Small tables with named rows and columns. After each table, cells are looked up by row and column.

Vos
         Daf  Kib  Tudo  Tep  Zis
Nusit    115  119   158   32  175
Nim      115  205    95  139  146
Femugel  115  119   159  210  134
Per       85  119   111  151   99
Fovaku   115  118   168  146  146
Lep      188   85   166  146  146
Linubuv  125  119   169  146  157
Nisemaf  130  101   159   98  146
Lofidok  115  119   162  149  146
Fut      115  177   133  146  146
Sikap    132  195   159  146  188
Boselu   115  153   159  167  146
Neki     115   43   126  129   87
Fepor    173   90   159  119  137

Per, Tudo => 111
Lofidok, Tudo => 162
Nim, Tep => 139
Sikap, Daf => 132
Linubuv, Tep => 146
Boselu, Daf => 115
Femugel, Kib => 119
Fut, Tep => 146
Fovaku, Daf => 115
Which row has the largest Daf? Lep

Table Nogeg
|  | Gaviti | Bog |
|---|---|---|
| Nor | 97 | 239 |
| Zupizo | 130 | 180 |
| Dak | 87 | 50 |
| Luzu | 247 | 165 |
| Defa | 216 | 122 |
| Semuge | 193 | 11 |
| Bok | 80 | 61 |

Zupizo, Bog -> 180
Nor, Gaviti -> 97
Semuge, Gaviti -> 193
Nor, Bog -> 239
Bok, Bog -> 61
Semuge, Bog -> 11
Luzu, Gaviti -> 247
Defa, Gaviti -> 216
Dak, Bog -> 50
Luzu, Bog -> 165
Dak, Gaviti -> 87
Defa, Bog -> 122
Zupizo, Gaviti -> 130
Bok, Gaviti -> 80

Mapek
|  | Tesemi | Kodu | Veru |
|---|---|---|---|
| Vozamot | 11118 | 38764 | 37923 |
| Foradem | 54666 | -55531 | -62198 |
| Vusoge | 1842 | -43080 | 23581 |

What is the Kodu of Foradem in Mapek?
-55531
What is the Veru of Vozamot in Mapek?
37923
What is the Tesemi of Vozamot in Mapek?
11118
What is the Kodu of Vusoge in Mapek?
-43080
What is the Tesemi of Foradem in Mapek?
54666
What is the Tesemi of Vusoge in Mapek?
1842
What is the Kodu of Vozamot in Mapek?
38764
What is the Veru of Vusoge in Mapek?
23581
What is the Veru of Foradem in Mapek?
-62198
Row with the largest Kodu: Vozamot

Table Tirogot
,Pitegan,Rovuru
Bos,105,84
Pebiru,137,61
Vosiva,121,117
Dop,137,61
Sivorat,137,61
Rilidis,137,61
Telapav,137,84
Nuz,121,84
Sadigot,153,106
Zare,216,50

Rovuru of Rilidis is 61
Pitegan of Bos is 105
Pitegan of Dop is 137
Pitegan of Vosiva is 121
Rovuru of Dop is 61
Pitegan of Rilidis is 137
Pitegan of Zare is 216
Pitegan of Pebiru is 137
Rovuru of Zare is 50
Rovuru of Sadigot is 106
Rovuru of Pebiru is 61
Rovuru of Vosiva is 117
Pitegan of Nuz is 121
Rovuru of Sivorat is 61
Rovuru of Bos is 84
Rovuru of Nuz is 84
Rovuru of Telapav is 84

Bom:
	Timufo	Tes
Pobiru	3.7	2.2
Pume	-0.2	-6.7
Dake	4.3	2.7
Rif	3.2	3.1
Ket	3.2	5.2
Nivare	3.2	4.8
Patu	4.5	2.6

Pobiru, Tes -> 2.2
Patu, Timufo -> 4.5
Ket, Tes -> 5.2
Nivare, Timufo -> 3.2
Dake, Tes -> 2.7
Rif, Tes -> 3.1
Ket, Timufo -> 3.2
Dake, Timufo -> 4.3
Pume, Timufo -> -0.2
Pobiru, Timufo -> 3.7
Nivare, Tes -> 4.8
Pume, Tes -> -6.7

Table Momeral
|  | Nedose | Kotab | Gotizo | Nune | Luf |
|---|---|---|---|---|---|
| Rol | -2.4 | -5.4 | -4.1 | -2.2 | 1.2 |
| Sonod | 1.3 | 3.0 | 3.6 | 2.8 | 0.2 |
| Guzumu | -4.2 | 0.9 | 0.7 | -2.1 | 9.6 |
| Bir | -4.3 | 1.2 | 0.8 | -1.9 | 9.2 |
| Bor | -1.5 | 0.0 | -1.9 | -2.3 | 8.5 |
| Miba | -1.5 | -1.1 | 2.6 | 3.9 | -4.2 |
| Sifaz | 2.4 | -0.3 | -1.4 | 0.4 | -1.0 |
| Sur | 3.8 | 3.4 | 2.2 | 1.7 | 1.0 |
| Luvur | -1.0 | 2.0 | 2.5 | 0.5 | 4.3 |
| Let | -2.2 | 2.8 | 4.0 | 1.1 | 5.2 |
| Dibe | 1.6 | 4.1 | 5.2 | 4.2 | -1.1 |
| Mitedez | -0.3 | 1.0 | 4.4 | 4.5 | -4.2 |

Sonod, Gotizo: 3.6
Dibe, Nune: 4.2
Miba, Nune: 3.9
Bir, Nedose: -4.3
Rol, Gotizo: -4.1
Sonod, Luf: 0.2
Guzumu, Nedose: -4.2
Miba, Kotab: -1.1
Bor, Nedose: -1.5
Bor, Kotab: 0.0
Luvur, Nedose: -1.0
Row with the largest Gotizo: Dibe

